Here is a tiny trained network, its code and every weight. The questions are about switching its units off for an input and a target symbol, where a switched-off unit gives its printed mean instead of its output.

import numpy as np


def w(rows, s, z=0):
    codes = np.array(rows[::2]) - 128.0
    scale = np.full(codes.shape[1], s)
    scale[-1] = z or s
    return codes * scale


def f(y):
    return y / 2 * (1 + np.tanh(0.7978845608 * (y + 0.044715 * y**3)))


def softmax(a):
    e = np.exp(a - a.max(-1, keepdims=True))
    return e / e.sum(-1, keepdims=True)


def log_softmax(a):
    a = a - a.max(-1, keepdims=True)
    return a - np.log(np.exp(a).sum(-1, keepdims=True))


def net(x, mask):
    ids = ['αδζηθτ'.index(c) for c in x.split()]
    T = len(ids)
    res = E[ids] + P[:T]
    q, k, v = (res @ M[0].T for M in (Q, K, V))
    z = softmax(np.where(np.tri(T) > 0, q @ k.T / 2**0.5, -1e9)) @ v
    res = res + np.where(mask[0], z, O[0][:, -1]) @ O[0][:, :-1]
    y = f(res @ A[0][:, :-1].T + A[0][:, -1])
    res = res + np.where(mask[1:9], y, B[0][:, -1]) @ B[0][:, :-1]
    return log_softmax(res[-1] @ U[:, :-1].T + U[:, -1])


Q, K, V, O, A, B = {}, {}, {}, {}, {}, {}
E = w([
[160,37,137,179,124,170,184,176],'α',
[100,77,216,136,235,35,141,73],'δ',
[187,87,153,149,86,97,75,35],'ζ',
[35,196,91,148,109,115,185,12],'η',
[144,185,217,107,208,61,38,185],'θ',
[108,130,73,130,246,158,254,150],'τ',
],0.012)
P = w([
[210,114,131,127,74,41,183,144],'0',
[149,112,91,158,120,50,136,139],'1',
[120,114,85,175,118,68,129,152],'2',
[78,77,84,181,102,73,117,154],'3',
[52,80,138,129,100,138,121,127],'4',
[64,102,144,111,103,194,111,112],'5',
[151,136,233,59,114,251,185,61],'6',
[2,66,87,159,117,138,49,106],'7',
[25,102,114,189,118,159,77,109],'8',
[115,115,67,212,175,92,86,134],'9',
[133,116,191,86,143,234,114,71],'10',
],0.0098)
Q[0] = w([
[141,138,73,254,114,7,131,153],'h1',
[108,73,196,169,145,172,85,34],'h1',
],0.011)
K[0] = w([
[230,234,214,24,117,206,223,88],'h1',
[65,182,39,112,182,255,30,142],'h1',
],0.0078)
V[0] = w([
[187,127,177,128,109,126,18,140],'h1',
[101,178,162,68,254,55,159,178],'h1',
],0.0085)
O[0] = w([
[130,139,185,248,140,124,174,91,6],'h1',
[103,108,108,133,172,171,17,110,137],'h1',
],0.017,0.0022)
A[0] = w([
[205,136,72,159,173,121,229,89,217],'n1',
[150,160,74,165,254,190,149,90,139],'n2',
[95,188,139,108,112,84,128,187,115],'n3',
[210,147,164,191,171,126,139,203,126],'n4',
[122,167,71,92,138,144,89,115,39],'n5',
[192,67,136,55,165,47,149,216,42],'n6',
[110,87,89,60,170,126,92,128,245],'n7',
[153,151,119,215,170,162,205,106,2],'n8',
],0.0086,0.0059)
B[0] = w([
[61,91,125,107,52,130,2,159,207],'n1',
[215,179,113,63,85,115,140,172,164],'n2',
[51,174,118,123,187,144,220,147,130],'n3',
[39,82,210,33,126,197,126,109,161],'n4',
[16,60,175,194,47,163,181,124,159],'n5',
[115,183,128,66,237,157,123,137,161],'n6',
[222,129,129,220,93,149,168,98,251],'n7',
[168,105,15,144,195,179,226,95,167],'n8',
],0.0063,0.013)
U = w([
[69,140,195,66,118,118,48,246,183],'α',
[219,90,171,173,98,93,130,135,31],'δ',
[99,91,165,136,116,120,174,122,253],'ζ',
[157,141,52,81,156,130,186,148,93],'η',
[80,79,180,127,255,151,118,102,104],'θ',
[101,61,115,95,153,224,104,235,102],'τ',
],0.0076,0.0023)

Each question gives the input, a string of symbols that net reads in full, and the target symbol t.
The units are the heads (2 rows each of Q, K, V and O) and the neurons (one row each of A and B). Each row of codes is followed by its name. A weight is (code - 128) times the scale printed after its matrix; where a second scale follows, it is the last column's (O, A, B and U).
mask holds one flag per unit, heads first, then neurons. A switched-off unit (its flag False) gives its mean, the last column of its rows in O or B, instead of its output. The means were averaged over made-up inputs and are rounded, as every weight is.
A unit's drop is (log p(t) with every unit on - log p(t) with that unit switched off) / (log p(t) with every unit on - log p(t) with every unit switched off).
The circuit of an input: a set's keep is (log p(t) with only the set's units on - log p(t) with every unit switched off) / (log p(t) with every unit on - log p(t) with every unit switched off). Starting from all 9 units, units are removed one at a time, each time the one whose removal leaves the highest keep (on an exact tie, the one counted first), for as long as the keep stays at least 0.8.
circuit, biggest first: the units of the circuit, biggest drop first
top k neurons: the k neurons with the biggest drops, biggest first
drop of u: that unit's drop, to one decimal
input δ ζ η α η ζ, target η: circuit, biggest first => h1, n1
input ζ ζ δ θ ζ, target θ: circuit, biggest first => h1, n7
input δ θ α η α ζ θ, target η: top 2 neurons => n1, n4
input δ θ θ ζ α, target θ: top 2 neurons => n7, n1
input η ζ θ τ ζ η ζ ζ η ζ, target ζ: circuit, biggest first => h1, n7, n4
input δ ζ α α θ, target θ: top 2 neurons => n1, n2
input ζ α θ τ ζ δ α α ζ ζ, target α: top neuron => n7
input α α α, target α: top 3 neurons => n7, n1, n8
input ζ τ δ ζ δ η α α α α, target α: top 3 neurons => n1, n7, n8
input δ α α α ζ ζ δ, target α: top 3 neurons => n7, n1, n8
input τ δ θ, target τ: top 2 neurons => n7, n5
input α α ζ α η α η ζ δ θ, target η: top 2 neurons => n1, n7
input δ η θ α τ θ ζ α ζ ζ, target ζ: top 3 neurons => n4, n7, n8
input ζ θ θ, target ζ: top 2 neurons => n8, n6
input ζ ζ ζ ζ α δ τ ζ ζ δ, target τ: top 2 neurons => n5, n6
input ζ ζ ζ α ζ α α τ η ζ δ, target τ: drop of h1 => 1.6
input η δ δ α ζ α η τ ζ ζ ζ, target τ: drop of h1 => 1.9
input ζ ζ η θ, target ζ: drop of h1 => 1.0
input ζ θ τ τ α θ η, target τ: drop of n5 => 0.2
